Where the symbols take the elements:
at | π γ ρ β ζ θ
GQ | GJ LJ ZJ JF ZC MQ
DM | MQ NG ZB GQ RH TH
LC | SB FG BZ CD NF DN
ZH | PP FT BB FS PR FB
DJ | LD GJ ZF LG TZ BQ
FT | PR CQ ZH GT LF SF
DP | ML GZ LQ PB HH DS
RH | GQ QB MQ ZC LJ DM
PR | FS LF PP MJ GT ZH
QG | FZ DS BC MG LQ JN
TZ | LG JF LD NM FF DJ
QB | LJ RT RH PG FL NG
NM | GZ HJ CM ZF BQ LG
FB | BB SF FG PP ZH MJ
RT | FL PM QB BZ DN CD
MG | NC ML ZR FR JB FZ
LF | GT HS PR LB LH FT
DN | BZ ZG FL SB LC RT
PB | JN CH JB QG FP ML
GT | MJ LH FS FB LB PR
HZ | FT ZR SF LF CQ NT
PM | DN FS RT LC ZG BG
JT | DS LG FP DP CM CH
FG | NF FB LC BG BB ZG
SB | NG NF FQ QB CD BZ
ZJ | DJ GQ BQ TZ GJ HJ
ZC | JF PG GJ ZB TH GQ
NT | SF HB LB FT HZ LH
CD | QB BG NG FL RT SB
FQ | DM SB TH RH NG PG
MJ | FG LB ZG BB FB FS
LH | LB MB GT SF NT LF
HB | HZ FZ NT CQ ZR MB
NG | RH CD DM LJ QB FQ
NC | HS JB CQ MB FR ZR
FF | NM ZB LG BQ HJ TZ
ZG | LC MJ DN NF FG PM
JF | FF TH TZ HJ ZB GJ
MB | NT BC LH HZ HB HS
FS | ZG GT PM FG MJ PP
LG | CM FF JT GZ NM LD
LB | FB NT MJ ZH SF GT
FL | PG DN LJ FQ BZ QB
FR | MB JN HS HB BC NC
JN | BC FP FR FZ QG JB
ZB | HJ DM FF ZJ MQ JF
FP | QG JT JN LQ DS PB
LQ | MG DP FZ JB ML QG
CQ | LF NC FT LH HS HZ
BC | HB QG MB ZR FZ FR
PP | PM PR BG ZG FS BB
HJ | BQ MQ NM DJ ZJ FF
TH | ZB FQ JF MQ DM ZC
HH | PB ZF ML FP CH DP
NF | CD BB SB RT BG LC
MQ | ZJ RH HJ GJ GQ ZB
BG | RT PP CD DN PM NF
DS | LQ CM QG ML DP FP
BQ | ZF ZJ GZ LD DJ NM
LJ | ZC FL GQ TH PG RH
ZF | CH DJ HH JT LD GZ
FZ | ZR LQ HB NC MG BC
BB | BG ZH NF PM PP FG
CM | DP NM DS HH GZ JT
GZ | HH BQ DP CH ZF CM
ML | JB HH MG JN PB LQ
BZ | FQ LC PG NG SB FL
HS | LH FR LF NT MB CQ
JB | FR PB NC BC JN MG
LD | JT TZ CH CM LG ZF
ZR | CQ MG HZ HS NC HB
PG | TH BZ ZC DM FQ LJ
CH | FP LD PB DS JT HH
GJ | TZ ZC DJ FF JF ZJ
SF | ZH HZ FB PR FT LB

The rows follow the links: the fewer symbols apart two elements are, the more alike their rows tend to be.

Each row is also shifted at random along 7 hidden directions that mean nothing.

Some elements, each with a row of numbers:
SF: 533 74 -451 288 225 64 88 85 -22 -4 3 -155 178 -311 231 -35 154 -65 268 272 651 17 -40 57 -89 194 495 -85 -431 -144
FP: 307 -56 299 -732 -125 133 -36 -288 -207 -113 -227 62 -210 340 520 81 57 57 -72 -13 -503 -501 -305 -63 -61 123 -224 41 147 209
FL: -595 60 -23 -316 -94 281 28 195 13 150 100 307 121 -265 453 354 99 31 -74 113 264 -97 -138 -111 285 25 44 -19 -326 -72
CM: -363 38 -483 54 -194 82 256 207 -90 -502 -23 -617 -278 -206 42 -69 -168 -81 310 85 792 -301 358 599 -182 -363 -193 33 -76 -170
LC: -330 -225 165 -61 -14 -50 -44 -32 -221 194 96 353 153 161 18 193 460 201 -70 144 -411 135 -231 -500 -163 174 -223 -126 -117 304
DM: 59 844 406 -118 -240 -156 359 -241 539 279 333 -389 175 -233 -313 160 -413 204 -449 72 188 870 -500 -339 -249 368 -150 -229 -424 408
HH: -575 233 17 -200 -169 -62 193 -127 -141 27 -7 239 -259 414 -239 -117 493 -25 -340 236 -103 238 -490 -14 -165 142 -468 71 245 136
LG: -140 48 -138 415 -143 -42 -121 -74 99 -162 231 119 -270 -10 -270 -150 -26 -306 42 53 322 439 -192 271 90 -161 67 30 -156 -198
DN: -528 -327 274 -301 -74 89 -11 8 -244 53 -33 94 162 39 377 333 5 300 -25 21 -465 -272 -1 -340 -166 92 -195 -109 -92 243
LH: -569 174 -39 193 178 -179 313 63 -165 -112 -142 -183 -66 -91 -381 -19 -23 64 -40 328 429 15 114 8 -359 239 148 -164 38 -78
FR: 41 -6 -122 214 293 -228 -30 110 164 -31 -314 -392 76 82 -150 -309 -312 -93 9 -337 10 -255 479 381 22 -147 29 194 426 -316
ZH: 726 476 -274 -283 33 250 403 58 42 153 -5 -335 297 -300 500 190 195 257 -2 425 490 63 -323 -189 -275 442 297 -157 -571 242
ZB: -309 -461 50 77 -240 210 -220 -96 -141 -90 241 286 -34 -47 343 45 -354 -50 145 -194 -308 -157 -6 65 310 -258 46 100 75 -83
JN: -335 497 845 -512 33 -205 -77 -546 317 359 -250 181 -1 461 254 71 -231 -58 -760 -68 -781 349 -940 -261 -146 688 -21 40 56 86
FG: -118 47 250 110 137 -76 -89 105 66 282 -29 372 132 112 -325 112 371 73 -255 122 -320 389 -101 -338 -19 208 69 -60 -27 80
FF: 113 167 -1 423 -135 -131 -160 -4 332 137 267 262 -133 134 -791 -293 162 -225 -190 -156 -156 697 -44 68 278 -233 -129 132 320 -13
ML: -213 89 -214 29 121 -107 -177 -21 -29 7 -78 460 -265 235 -176 -175 646 -407 -36 135 320 60 -313 148 221 -4 -60 118 64 -276
LB: 417 -274 -47 -168 188 -104 -199 6 14 152 -306 -189 297 158 -16 -86 459 81 85 -167 -600 -336 244 -237 -127 97 -3 82 444 241
DP: 912 137 47 -85 -116 101 257 -175 -120 -252 26 -348 -198 132 253 -104 -504 166 78 -13 -3 -78 -45 212 -210 -50 -109 -37 -154 107
BG: -179 -126 -387 -260 44 -119 -20 278 -115 68 -100 -49 134 -22 -380 114 1244 77 238 194 203 -219 250 -383 -182 -74 -450 -99 96 392
CD: 301 0 63 396 61 -143 44 127 138 231 203 -12 272 29 -333 -50 -97 225 -78 -164 -242 456 200 -208 -55 -86 -181 -35 -53 148
BC: 653 -145 -57 -230 172 -187 -114 -201 -40 66 -263 -201 111 339 102 -267 271 4 93 -265 -468 -399 44 -86 -91 56 -224 141 454 163
QG: 210 -43 37 -18 141 -88 -223 -226 -59 -21 -91 310 -174 235 195 -123 153 -265 19 -2 -8 -68 -343 68 118 94 100 62 -66 -200
QB: -580 -172 -63 -149 -77 263 -20 240 -135 -4 122 318 17 -294 356 309 -60 35 96 57 298 -236 109 -8 313 -161 61 -39 -273 -163
MG: -357 -206 173 585 272 -213 -107 -74 -52 -169 -134 -5 -130 153 0 -226 -813 -172 -7 -247 -50 -34 206 432 7 -84 256 98 103 -558
JT: 620 283 -199 -30 -192 43 171 -258 -46 17 235 74 -134 235 92 -169 370 -35 -63 233 118 413 -671 -43 -154 157 -219 -3 -238 241
ZC: -609 -882 101 415 -251 -64 -66 -221 -755 -279 418 538 -243 236 -258 -50 -54 186 338 26 -494 -117 116 -280 -108 -341 -397 -125 262 237

In each set, the symbols that take the first to the second take the third to the fourth, perhaps in another order. Give the fourth.
Answer with the element's name.
A -724 39 184 -52 -312 -44 92 -197 -127 -221 118 34 -333 140 -211 27 -20 -50 -126 177 -24 192 -309 48 -219 20 -262 -62 49 123
B 72 -170 94 -58 -231 94 -75 -172 -39 -319 13 -296 -198 26 314 -2 -479 -48 136 -128 -143 -177 -1 280 -93 -161 -19 29 -52 -14
C -281 -157 -40 230 -241 41 34 -42 -35 -102 301 -48 -20 -138 -73 -22 -360 42 94 -109 36 130 90 58 54 -234 -116 -8 16 49
D JF

A 104 24 -389 -3 74 196 236 173 -319 93 36 238 110 -82 147 92 659 140 102 487 356 -9 -175 -226 -136 222 131 -100 -251 107
B 536 219 -165 -411 68 169 434 -107 -340 -158 -128 -273 -31 -141 510 71 -127 214 158 344 449 -486 -140 -41 -265 300 172 -151 -238 112
C 159 -534 62 134 -247 145 -294 -240 -371 -222 264 596 -348 212 14 -67 117 -147 240 26 -379 -50 -184 -45 220 -242 -21 13 89 44
D RH

A -321 -422 410 263 153 39 -228 82 -214 53 -58 512 31 95 22 190 -209 94 -81 -3 -560 27 135 -160 70 41 283 -58 -40 -159
B 212 -63 -132 166 186 3 75 482 103 -155 -219 -520 124 -314 -249 94 -224 149 233 -103 273 -280 909 216 -83 -273 150 -57 19 -115
C 311 140 597 -16 -53 150 -198 -180 309 320 255 409 172 -123 381 253 -686 41 -290 -200 -420 436 -379 -239 375 165 347 -50 -440 -71
D NG

A 34 -53 -20 -448 -417 285 207 -163 -218 -163 224 -103 -100 -100 328 149 -89 213 104 114 -62 -226 -180 -130 -50 -64 -259 -73 -18 382
B -447 209 -229 270 -236 116 137 120 66 -176 289 84 -282 -238 -332 -44 -102 -193 12 175 664 341 -21 307 178 -225 35 -2 -133 -205
C 570 -249 -285 561 -268 67 194 -122 -420 -211 577 295 -247 66 -415 -246 -2 112 308 190 141 366 -33 -59 -30 -303 -209 -103 -40 205
D TZ

A -449 116 155 398 -127 -163 13 -47 233 64 329 -4 26 -155 -420 -18 -388 -28 -113 -118 116 541 -16 -33 54 -96 -57 -61 -97 -26
B 263 -533 -471 36 -171 -39 153 15 -658 -478 23 -146 -369 355 -286 -308 502 123 507 68 -31 -525 407 143 -302 -473 -691 26 463 285
C -601 117 99 -179 29 -60 -96 286 372 344 -97 -18 302 -35 -167 138 226 54 -304 -255 -255 115 197 -118 192 -59 -257 128 217 35
D TZ

A -926 302 73 44 75 84 428 39 -133 -84 -113 -236 43 -291 294 250 -467 139 -191 457 553 45 -210 81 -395 463 421 -196 -417 -194
B 10 695 378 64 342 -181 -33 6 716 421 -310 -118 229 -17 -193 -110 -499 -188 -638 -218 -108 468 -146 174 191 400 498 162 144 -383
C 489 -54 -269 347 -167 -3 -145 -52 51 -195 280 85 -260 -46 -347 -201 171 -253 259 10 305 283 -11 178 159 -303 -1 15 -85 -42
D JF

A 212 -77 157 -309 -341 208 -28 -249 -131 -228 150 35 -258 -9 229 115 -163 3 95 68 -134 -117 -235 -18 13 -72 -45 -68 -94 199
B -288 -300 -97 495 -129 -34 -216 -104 -137 -240 212 295 -316 134 -179 -185 -48 -293 136 -1 54 229 -115 279 117 -257 22 68 0 -241
C 275 360 143 -487 -46 76 21 -5 333 -70 -294 -426 -91 40 302 2 -336 -85 -177 -211 -17 -243 21 350 63 -17 -32 142 69 -104
D LQ

A 159 -298 -266 -173 34 67 -147 397 112 20 -107 -322 282 -210 92 85 159 109 301 -363 -36 -489 736 32 191 -437 -231 102 162 64
B -715 -707 -27 113 -133 184 -136 119 -499 -376 199 337 -213 -249 227 239 -315 5 471 -9 189 -543 426 59 228 -435 22 -115 -128 -202
C -126 -87 -121 -239 -321 166 -15 -123 -72 48 261 216 -41 7 88 18 332 3 27 43 -122 28 -287 -172 158 -85 -260 40 110 261
D BQ

A -539 -359 -31 103 -85 -15 -578 2 266 226 135 472 111 33 -63 -69 320 -352 -24 -395 -404 91 -39 -31 578 -272 -43 261 346 -154
B 200 33 0 -210 -318 34 220 -170 -66 -127 282 -393 37 -212 68 122 -215 251 191 18 114 -33 -26 -224 -228 -60 -298 -189 -180 445
C 94 89 129 521 156 -93 210 124 -133 163 143 297 56 95 -527 -17 40 231 -187 279 -73 586 13 -234 -206 181 116 -167 -128 47
D FS

A 134 68 -384 112 -23 -78 105 316 50 46 216 -25 53 -210 -560 -24 504 48 216 24 500 110 396 -127 127 -334 -343 -61 7 151
B 270 -27 -142 -16 -252 94 56 -55 73 -71 283 -261 67 -211 74 -7 -194 79 187 -124 107 34 46 -17 39 -204 -140 -21 -79 219
C -559 -398 205 286 223 -169 -293 -123 -159 -158 -216 237 -182 262 132 -151 -432 -240 1 -233 -265 -274 90 306 97 -79 161 139 231 -490
D HS

A 169 110 -76 -141 -343 37 291 -25 2 -140 203 -434 -56 -64 -302 -51 -131 233 62 -49 0 23 199 -24 -159 -233 -436 -39 230 414
B 12 -130 -14 48 -327 116 51 -174 -282 -201 316 299 -332 81 -179 -26 101 -13 98 198 17 133 -217 -49 13 -141 -148 -86 -4 170
C 160 -65 -228 511 37 -91 80 176 -107 225 388 421 117 54 -498 -109 405 125 41 92 112 535 30 -271 86 -144 -241 -57 -105 109
D FQ

A 208 520 318 -628 -54 -53 200 -202 190 -61 -271 -446 -138 95 216 86 -253 42 -255 6 31 -147 -268 87 -233 270 -141 -42 -58 131
B 178 -111 -138 -98 78 61 182 88 -217 12 -151 -222 188 -11 128 52 202 258 96 166 -109 -258 148 -170 -301 167 40 -61 69 211
C -196 452 -102 -289 74 162 288 278 171 189 -184 -221 222 -268 157 236 210 148 -231 300 374 52 -51 -47 -121 310 200 -65 -231 33
D TH

A -36 66 188 -63 46 -157 57 -300 -215 -95 -63 171 -245 315 3 -89 34 -53 -95 140 -59 14 -393 -51 -197 216 -120 -68 -23 8
B -282 55 -39 -386 111 150 211 -89 -325 -37 -215 141 -53 38 500 76 32 48 -54 263 156 -465 -259 -9 -59 313 147 -10 22 -98
C -259 -244 33 -99 143 78 82 -146 -465 -57 -153 332 -82 223 401 -44 -89 52 -7 137 -178 -427 -167 3 -27 190 118 37 165 -155
D FT

